Here is a tiny trained network, its code and every weight. The questions are about switching its units off for an input and a target symbol, where a switched-off unit gives its printed mean instead of its output.

import numpy as np


def w(rows, s, z=0):
    codes = np.array(rows[::2]) - 128.0
    scale = np.full(codes.shape[1], s)
    scale[-1] = z or s
    return codes * scale


def f(y):
    return np.maximum(y, 0)


def softmax(a):
    e = np.exp(a - a.max(-1, keepdims=True))
    return e / e.sum(-1, keepdims=True)


def log_softmax(a):
    a = a - a.max(-1, keepdims=True)
    return a - np.log(np.exp(a).sum(-1, keepdims=True))


def net(x, mask):
    ids = ['δεηθξσψ'.index(c) for c in x.split()]
    T = len(ids)
    res = E[ids] + P[:T]
    q, k, v = (res @ M[0].T for M in (Q, K, V))
    z = softmax(np.where(np.tri(T) > 0, q @ k.T / 4**0.5, -1e9)) @ v
    res = res + np.where(mask[0], z, O[0][:, -1]) @ O[0][:, :-1]
    y = f(res @ A[0][:, :-1].T + A[0][:, -1])
    res = res + np.where(mask[1:9], y, B[0][:, -1]) @ B[0][:, :-1]
    return log_softmax(res[-1] @ U[:, :-1].T + U[:, -1])


Q, K, V, O, A, B = {}, {}, {}, {}, {}, {}
E = w([
[141,105,109,54,168,64,131,109,108,139,128,225],'δ',
[139,62,186,54,147,87,116,74,118,173,145,171],'ε',
[184,123,164,53,122,103,134,131,114,142,134,219],'η',
[55,169,55,135,139,185,148,107,136,215,131,133],'θ',
[126,64,172,162,111,159,129,92,173,56,38,123],'ξ',
[133,147,120,85,53,233,135,134,11,71,140,107],'σ',
[145,177,55,128,56,87,40,171,149,108,188,105],'ψ',
],0.012)
P = w([
[123,139,73,94,194,198,2,146,84,150,128,110],'0',
[96,99,109,106,37,153,99,157,106,169,148,169],'1',
[95,96,121,101,57,134,121,145,118,155,144,148],'2',
[105,104,134,102,70,121,145,146,127,137,132,141],'3',
[114,116,143,111,85,117,143,124,130,125,134,141],'4',
[121,116,143,106,94,112,151,111,141,122,131,134],'5',
[129,120,150,113,97,108,157,103,144,116,129,133],'6',
[146,124,150,118,116,107,158,90,150,108,126,138],'7',
[152,128,160,121,117,99,162,78,156,114,125,138],'8',
[158,129,160,131,123,95,163,74,164,107,123,143],'9',
[167,125,160,136,134,95,156,59,172,108,119,148],'10',
[175,122,158,142,144,94,152,52,181,110,118,155],'11',
],0.0081)
Q[0] = w([
[91,137,114,75,91,187,175,81,101,151,137,192],'h0',
[85,118,135,97,165,108,161,118,134,191,127,231],'h0',
[176,128,119,54,107,81,65,152,104,129,163,176],'h0',
[110,216,75,204,171,163,147,153,121,146,144,2],'h0',
],0.0095)
K[0] = w([
[95,143,110,104,133,220,149,118,55,158,111,138],'h0',
[114,159,106,123,247,147,127,93,139,179,112,163],'h0',
[189,162,96,97,150,94,47,158,87,99,165,104],'h0',
[95,166,122,128,74,65,254,125,139,148,156,143],'h0',
],0.0084)
V[0] = w([
[78,183,21,147,169,61,98,150,180,201,185,143],'h0',
[137,166,104,26,187,132,151,124,2,173,154,196],'h0',
[123,240,91,138,93,170,125,172,77,123,170,43],'h0',
[229,204,130,94,85,49,115,205,130,72,177,227],'h0',
],0.0061)
O[0] = w([
[75,92,164,207,108,176,145,128,173,13,168,151,142],'h0',
[136,53,107,158,55,118,41,131,146,113,71,144,251],'h0',
[121,97,180,146,168,95,127,135,224,155,75,206,157],'h0',
[122,80,105,155,142,254,144,100,121,177,78,168,82],'h0',
],0.007,0.0029)
A[0] = w([
[96,205,33,125,111,187,92,224,75,153,178,65,81],'n0',
[179,103,162,135,118,20,80,113,170,68,131,122,117],'n1',
[76,101,83,158,52,146,89,150,157,100,96,97,254],'n2',
[114,71,132,160,93,187,149,130,72,9,112,97,63],'n3',
[129,88,200,183,185,157,211,116,167,51,27,136,77],'n4',
[114,168,204,182,158,80,191,97,201,3,150,101,154],'n5',
[203,230,143,87,224,74,227,110,85,215,173,45,1],'n6',
[213,152,135,42,141,57,126,110,45,195,78,117,183],'n7',
],0.0059,0.0029)
B[0] = w([
[96,177,225,97,174,101,57,167,62,189,7,185,146],'n0',
[88,178,141,87,113,83,89,175,101,144,124,94,211],'n1',
[113,157,92,111,115,137,115,113,103,139,139,93,254],'n2',
[111,176,117,96,164,75,91,153,106,208,96,112,156],'n3',
[86,182,115,29,164,153,111,148,87,177,176,112,174],'n4',
[162,66,141,207,107,147,161,104,140,70,111,157,194],'n5',
[139,127,164,206,169,124,97,136,54,167,74,196,175],'n6',
[159,94,78,152,116,141,182,110,178,104,179,105,248],'n7',
],0.011,0.0055)
U = w([
[88,229,134,98,134,119,76,144,74,184,67,111,191],'δ',
[124,148,69,84,97,143,166,118,159,84,248,66,199],'ε',
[179,23,113,217,110,174,155,76,164,66,80,149,204],'η',
[121,110,168,149,116,105,122,160,107,91,117,140,21],'θ',
[140,127,131,155,145,106,136,152,86,160,165,146,53],'ξ',
[145,116,124,121,138,100,128,154,187,160,93,130,2],'σ',
[113,113,155,98,164,158,138,139,131,134,146,161,70],'ψ',
],0.013,0.0037)

Each question gives the input, a string of symbols that net reads in full, and the target symbol t.
The units are the heads (4 rows each of Q, K, V and O) and the neurons (one row each of A and B). Each row of codes is followed by its name. A weight is (code - 128) times the scale printed after its matrix; where a second scale follows, it is the last column's (O, A, B and U).
mask holds one flag per unit, heads first, then neurons. A switched-off unit (its flag False) gives its mean, the last column of its rows in O or B, instead of its output. The means were averaged over made-up inputs and are rounded, as every weight is.
A unit's drop is (log p(t) with every unit on - log p(t) with that unit switched off) / (log p(t) with every unit on - log p(t) with every unit switched off).
The circuit of an input: a set's keep is (log p(t) with only the set's units on - log p(t) with every unit switched off) / (log p(t) with every unit on - log p(t) with every unit switched off). Starting from all 9 units, units are removed one at a time, each time the one whose removal leaves the highest keep (on an exact tie, the one counted first), for as long as the keep stays at least 0.8.
units of the circuit, in order: the units of the circuit, biggest drop first
most important unit: the unit with the biggest drop
k most important neurons: the k neurons with the biggest drops, biggest first
drop of u: that unit's drop, to one decimal
input ε ξ ε ξ ε σ, target δ: 3 most important neurons : n0, n5, n3
input θ θ δ, target θ: units of the circuit, in order : h0, n1, n5
input θ η ξ δ ε ψ ψ δ, target θ: units of the circuit, in order : n1, h0, n5
input δ ψ ξ θ θ ξ σ ε θ η ξ δ, target δ: 4 most important neurons : n7, n1, n5, n3
input θ ψ ξ, target δ: most important unit : n7
input δ ε η θ ξ ψ ψ θ η, target δ: units of the circuit, in order : h0, n7, n3, n5
input ψ θ η ξ ε θ ε θ σ, target δ: 2 most important neurons : n3, n5
input η θ ξ δ ψ ξ ψ θ θ, target η: 3 most important neurons : n5, n1, n4
input σ ψ ξ σ σ, target η: 4 most important neurons : n1, n4, n7, n3
input θ δ σ δ δ ξ ξ ξ η ψ ε, target θ: 4 most important neurons : n1, n5, n7, n4
input ε ξ ε ξ θ ψ δ, target ε: units of the circuit, in order : h0, n7, n6
input σ ψ η ψ σ ξ ε ψ η η, target σ: units of the circuit, in order : h0, n1, n7
input σ σ ξ δ ψ δ θ ξ θ η ψ ε, target σ: 3 most important neurons : n1, n7, n2
input ε θ δ ξ η, target ε: most important unit : h0
input δ ξ ξ ψ, target δ: 4 most important neurons : n0, n7, n5, n2
input ξ ε θ ξ η ξ δ ξ ξ ε θ η, target ξ: 4 most important neurons : n6, n7, n1, n5
input σ ψ σ ξ ε ξ θ ξ σ, target η: 4 most important neurons : n1, n4, n7, n2
input δ ψ θ θ θ θ ε σ ξ ε ε, target δ: 2 most important neurons : n7, n1
input η δ σ ψ σ ψ ε δ ψ, target η: 3 most important neurons : n4, n1, n3
input ε ε ξ, target δ: most important unit : n3
input δ δ ε θ σ ξ σ ξ ψ η η, target δ: drop of n7 : 0.4
input ε σ ψ, target δ: drop of n0 : 0.5
input η ξ θ θ η θ ε η η ξ η, target η: drop of n7 : 0.0
